Here is a tiny trained network, its code and every weight. The questions are about switching its units off for an input and a class, where a switched-off unit gives its printed mean instead of its output.

import numpy as np


def w(rows, s, z=0):
    codes = np.array(rows[::2]) - 128.0
    scale = np.full(codes.shape[1], s)
    scale[-1] = z or s
    return codes * scale


def norm(h):
    return h / np.sqrt((h * h).mean(-1, keepdims=True) + 1e-5)


def f(y):
    return y / 2 * (1 + np.tanh(0.7978845608 * (y + 0.044715 * y**3)))


def log_softmax(a):
    a = a - a.max(-1, keepdims=True)
    return a - np.log(np.exp(a).sum(-1, keepdims=True))


def net(x, mask):
    res = np.array(x, float).reshape(1, 2) / 4 @ E
    u = 0
    for l in range(2):
        y = f(norm(res) @ A[l][:, :-1].T + A[l][:, -1])
        res = res + np.where(mask[u : u + 13], y, B[l][:, -1]) @ B[l][:, :-1]
        u += 13
    return log_softmax(norm(res)[-1] @ U[:, :-1].T + U[:, -1])


A, B = {}, {}
E = w([
[217,137,120,253],'x0',
[155,80,184,142],'x1',
],0.00041)
A[0] = w([
[125,202,82,160,156],'L0N1',
[120,70,179,77,109],'L0N2',
[94,155,108,114,139],'L0N3',
[102,112,129,128,59],'L0N4',
[200,192,86,254,2],'L0N5',
[66,132,148,31,118],'L0N6',
[108,193,51,117,157],'L0N7',
[122,70,175,74,110],'L0N8',
[212,94,186,230,76],'L0N9',
[191,155,112,240,6],'L0N10',
[125,152,72,137,59],'L0N11',
[138,36,189,90,61],'L0N12',
[125,199,35,158,71],'L0N13',
],0.003,0.0016)
B[0] = w([
[188,124,105,39,176],'L0N1',
[95,4,216,51,156],'L0N2',
[151,144,90,142,159],'L0N3',
[97,96,178,208,91],'L0N4',
[36,15,157,183,207],'L0N5',
[108,82,84,197,254],'L0N6',
[126,150,77,98,196],'L0N7',
[60,7,210,80,157],'L0N8',
[101,180,56,138,211],'L0N9',
[73,79,106,192,168],'L0N10',
[133,145,153,125,100],'L0N11',
[111,121,230,61,124],'L0N12',
[132,146,201,67,142],'L0N13',
],0.0023,0.0012)
A[1] = w([
[56,142,60,235,116],'L1N1',
[170,61,239,189,5],'L1N2',
[39,117,77,252,57],'L1N3',
[89,112,137,68,175],'L1N4',
[127,243,102,154,158],'L1N5',
[179,245,122,154,143],'L1N6',
[90,194,79,104,56],'L1N7',
[145,167,189,48,112],'L1N8',
[130,110,235,117,23],'L1N9',
[182,115,78,100,146],'L1N10',
[216,249,172,200,59],'L1N11',
[77,72,188,109,68],'L1N12',
[161,121,75,92,123],'L1N13',
],0.0035,0.0015)
B[1] = w([
[210,4,90,219,251],'L1N1',
[46,62,170,7,99],'L1N2',
[216,45,54,240,237],'L1N3',
[204,190,125,196,182],'L1N4',
[218,47,73,41,154],'L1N5',
[203,122,29,64,124],'L1N6',
[98,63,223,171,136],'L1N7',
[148,32,93,207,112],'L1N8',
[68,58,118,92,94],'L1N9',
[48,131,168,92,159],'L1N10',
[122,243,116,93,82],'L1N11',
[188,94,79,74,147],'L1N12',
[94,141,178,197,158],'L1N13',
],0.0027,0.0019)
U = w([
[242,235,18,20,87],'0',
[21,4,235,12,175],'1',
[235,13,21,240,251],'2',
[16,245,238,190,5],'3',
],0.0037,0.003)

Each question gives the input, the list of numbers given to net, and the class t.
The units are the neurons (one row each of A and B). Each row of codes is followed by its name. A weight is (code - 128) times the scale printed after its matrix; where a second scale follows, it is the last column's (A, B and U).
mask holds one flag per neuron, layer by layer. A switched-off neuron (its flag False) gives its mean, the last column of its row in B, instead of its output. The means were averaged over made-up inputs and are rounded, as every weight is.
A unit's drop is (log p(t) with every unit on - log p(t) with that unit switched off) / (log p(t) with every unit on - log p(t) with every unit switched off).
unit that matters most: the unit with the biggest drop
top k neurons: the k neurons with the biggest drops, biggest first
k most important neurons of layer l: the k neurons of layer l with the biggest drops, biggest first
drop when u is switched off: that unit's drop, to one decimal
input [-5,-8], class 0: top 4 neurons : [L0N5 L0N10 L1N3 L1N1]
input [-7,0], class 1: 3 most important neurons of layer 0 : [L0N9 L0N2 L0N8]
input [-7,-3], class 3: top neuron : [L0N5]
input [-2,-1], class 3: top 2 neurons : [L0N5 L0N10]
input [3,-7], class 0: 2 most important neurons of layer 0 : [L0N8 L0N2]
input [-8,-8], class 3: top 3 neurons : [L1N3 L1N1 L0N9]
input [-3,-5], class 0: 4 most important neurons of layer 1 : [L1N3 L1N1 L1N6 L1N5]
input [-2,-5], class 0: top 3 neurons : [L0N5 L1N3 L1N1]
input [1,8], class 1: 2 most important neurons of layer 0 : [L0N12 L0N6]
input [-8,-2], class 3: 3 most important neurons of layer 1 : [L1N1 L1N3 L1N5]
input [-7,-5], class 3: top 4 neurons : [L0N5 L1N3 L1N1 L0N10]
input [-4,-2], class 3: top 2 neurons : [L0N5 L0N10]
input [-6,-4], class 3: drop when L0N2 is switched off : 0.0
input [-8,3], class 1: drop when L1N3 is switched off : 0.2
input [-5,-6], class 3: unit that matters most : L0N9
input [-7,-6], class 3: drop when L0N10 is switched off : 0.3
input [-4,2], class 1: drop when L1N3 is switched off : 0.1
